Here is a tiny trained network, its code and every weight. The questions are about switching its units off for an input and a class, where a switched-off unit gives its printed mean instead of its output.

import numpy as np


def w(rows, s, z=0):
    codes = np.array(rows[::2]) - 128.0
    scale = np.full(codes.shape[1], s)
    scale[-1] = z or s
    return codes * scale


def norm(h):
    return h / np.sqrt((h * h).mean(-1, keepdims=True) + 1e-5)


def f(y):
    return y / 2 * (1 + np.tanh(0.7978845608 * (y + 0.044715 * y**3)))


def log_softmax(a):
    a = a - a.max(-1, keepdims=True)
    return a - np.log(np.exp(a).sum(-1, keepdims=True))


def net(x, mask):
    res = np.array(x, float).reshape(1, 6) / 4 @ E
    u = 0
    for l in range(2):
        y = f(norm(res) @ A[l][:, :-1].T + A[l][:, -1])
        res = res + np.where(mask[u : u + 10], y, B[l][:, -1]) @ B[l][:, :-1]
        u += 10
    return log_softmax(norm(res)[-1] @ U[:, :-1].T + U[:, -1])


A, B = {}, {}
E = w([
[103,117,47,72,178,227,192,104],'x0',
[125,210,211,160,149,100,176,100],'x1',
[188,94,115,111,65,79,185,176],'x2',
[95,50,139,169,119,144,1,118],'x3',
[226,158,139,177,82,139,143,8],'x4',
[181,245,135,140,174,173,86,157],'x5',
],0.0043)
A[0] = w([
[165,75,131,77,70,151,31,142,210],'L0N1',
[181,87,132,171,109,111,208,35,43],'L0N2',
[90,99,132,78,106,100,100,202,207],'L0N3',
[210,181,68,180,241,173,106,137,4],'L0N4',
[175,190,76,167,168,174,26,149,92],'L0N5',
[85,85,202,110,186,113,49,114,93],'L0N6',
[176,146,128,165,134,74,155,9,61],'L0N7',
[135,212,176,219,2,39,59,211,68],'L0N8',
[249,162,122,233,137,144,134,90,62],'L0N9',
[120,101,148,204,127,90,225,30,20],'L0N10',
],0.0063,0.004)
B[0] = w([
[125,124,137,110,120,76,189,157,252],'L0N1',
[142,158,55,125,111,119,206,117,175],'L0N2',
[158,128,100,186,145,175,159,103,251],'L0N3',
[130,115,158,132,91,187,96,195,178],'L0N4',
[144,184,137,110,96,202,113,132,216],'L0N5',
[40,132,130,185,94,121,128,63,182],'L0N6',
[132,202,70,100,149,140,97,57,187],'L0N7',
[211,102,151,166,121,72,123,179,254],'L0N8',
[109,92,116,83,205,140,94,127,209],'L0N9',
[119,207,64,133,1,170,161,77,168],'L0N10',
],0.0082,0.0036)
A[1] = w([
[106,192,107,66,107,148,145,53,70],'L1N1',
[165,177,152,106,61,146,119,118,180],'L1N2',
[237,136,133,62,131,158,194,148,103],'L1N3',
[115,201,190,76,165,93,195,150,47],'L1N4',
[195,220,171,120,167,117,110,117,21],'L1N5',
[118,173,190,94,176,117,184,151,69],'L1N6',
[175,179,162,102,163,76,61,70,29],'L1N7',
[163,145,115,86,80,232,92,129,117],'L1N8',
[1,109,133,178,90,100,80,102,50],'L1N9',
[176,175,131,125,160,77,23,76,2],'L1N10',
],0.0085,0.0046)
B[1] = w([
[199,159,129,175,26,92,162,127,200],'L1N1',
[147,176,154,101,193,211,100,186,217],'L1N2',
[82,93,148,140,124,125,78,85,252],'L1N3',
[173,73,165,117,2,195,12,98,152],'L1N4',
[46,75,63,85,144,73,155,94,191],'L1N5',
[136,62,153,57,85,232,107,99,147],'L1N6',
[178,109,56,46,222,69,133,119,159],'L1N7',
[118,188,172,149,143,112,133,191,234],'L1N8',
[38,155,218,168,184,86,66,9,187],'L1N9',
[139,74,92,23,157,76,105,100,160],'L1N10',
],0.0089,0.0045)
U = w([
[111,35,70,127,85,72,186,117,131],'0',
[35,107,67,88,194,165,183,159,2],'1',
[18,124,216,202,177,71,52,61,223],'2',
[204,218,65,120,34,128,187,49,169],'3',
[198,144,101,7,207,35,34,80,164],'4',
[154,61,196,55,29,203,58,101,103],'5',
[214,87,211,214,100,23,107,210,149],'6',
[112,212,209,104,186,214,36,202,181],'7',
],0.012,0.0031)

Each question gives the input, the list of numbers given to net, and the class t.
The units are the neurons (one row each of A and B). Each row of codes is followed by its name. A weight is (code - 128) times the scale printed after its matrix; where a second scale follows, it is the last column's (A, B and U).
mask holds one flag per neuron, layer by layer. A switched-off neuron (its flag False) gives its mean, the last column of its row in B, instead of its output. The means were averaged over made-up inputs and are rounded, as every weight is.
A unit's drop is (log p(t) with every unit on - log p(t) with that unit switched off) / (log p(t) with every unit on - log p(t) with every unit switched off).
The circuit of an input: a set's keep is (log p(t) with only the set's units on - log p(t) with every unit switched off) / (log p(t) with every unit on - log p(t) with every unit switched off). Starting from the 12 units with the biggest drops (on a tie, the unit counted first), units are removed one at a time, each time the one whose removal leaves the highest keep (on an exact tie, the one counted first), for as long as the keep stays at least 0.8.
circuit, biggest first: the units of the circuit, biggest drop first
top k neurons: the k neurons with the biggest drops, biggest first
top k neurons in layer l: the k neurons of layer l with the biggest drops, biggest first
drop of u: that unit's drop, to one decimal
input [4,7,-1,-6,-4,-8], class 3: top 4 neurons => (L0N10 L0N8 L1N1 L0N1)
input [0,2,3,-4,-4,-5], class 5: circuit, biggest first => (L1N4)
input [-2,-7,-3,4,-6,4], class 2: top 2 neurons => (L0N6 L1N9)
input [2,-2,4,4,5,-8], class 3: circuit, biggest first => (L0N10 L0N2)
input [3,-2,3,8,0,3], class 7: top 2 neurons in layer 0 => (L0N5 L0N8)
input [0,-3,3,-5,4,6], class 7: top 2 neurons in layer 0 => (L0N4 L0N8)
input [-6,-6,-8,-3,6,5], class 4: top 2 neurons in layer 1 => (L1N10 L1N7)
input [-8,6,-5,-3,8,-7], class 3: top 2 neurons => (L0N10 L0N2)
input [3,-2,-4,-4,6,5], class 7: top 2 neurons => (L0N4 L1N8)
input [1,8,-6,2,6,-1], class 3: top 2 neurons => (L0N10 L1N1)
input [-1,5,4,1,-4,5], class 6: top 2 neurons in layer 0 => (L0N8 L0N7)
input [-1,7,-5,-3,-8,5], class 5: top 2 neurons => (L1N4 L1N6)
input [6,-7,1,4,3,0], class 0: top 2 neurons => (L0N1 L1N2)
input [1,-4,-4,-3,8,5], class 7: top 2 neurons => (L0N4 L0N5)
input [-4,1,5,8,7,-3], class 4: top 2 neurons => (L0N7 L0N9)
input [-8,-2,-6,3,2,1], class 4: top 3 neurons => (L0N8 L1N10 L1N7)
input [0,-5,1,4,-8,2], class 2: top 2 neurons in layer 0 => (L0N6 L0N8)
input [5,-5,-5,6,-3,-3], class 2: top neuron => (L1N9)
input [-5,7,-8,-2,3,-8], class 3: drop of L0N10 => 0.2
input [2,5,2,-6,-2,-3], class 5: drop of L1N4 => 0.5
input [5,4,6,-6,-6,7], class 5: drop of L1N4 => 0.1
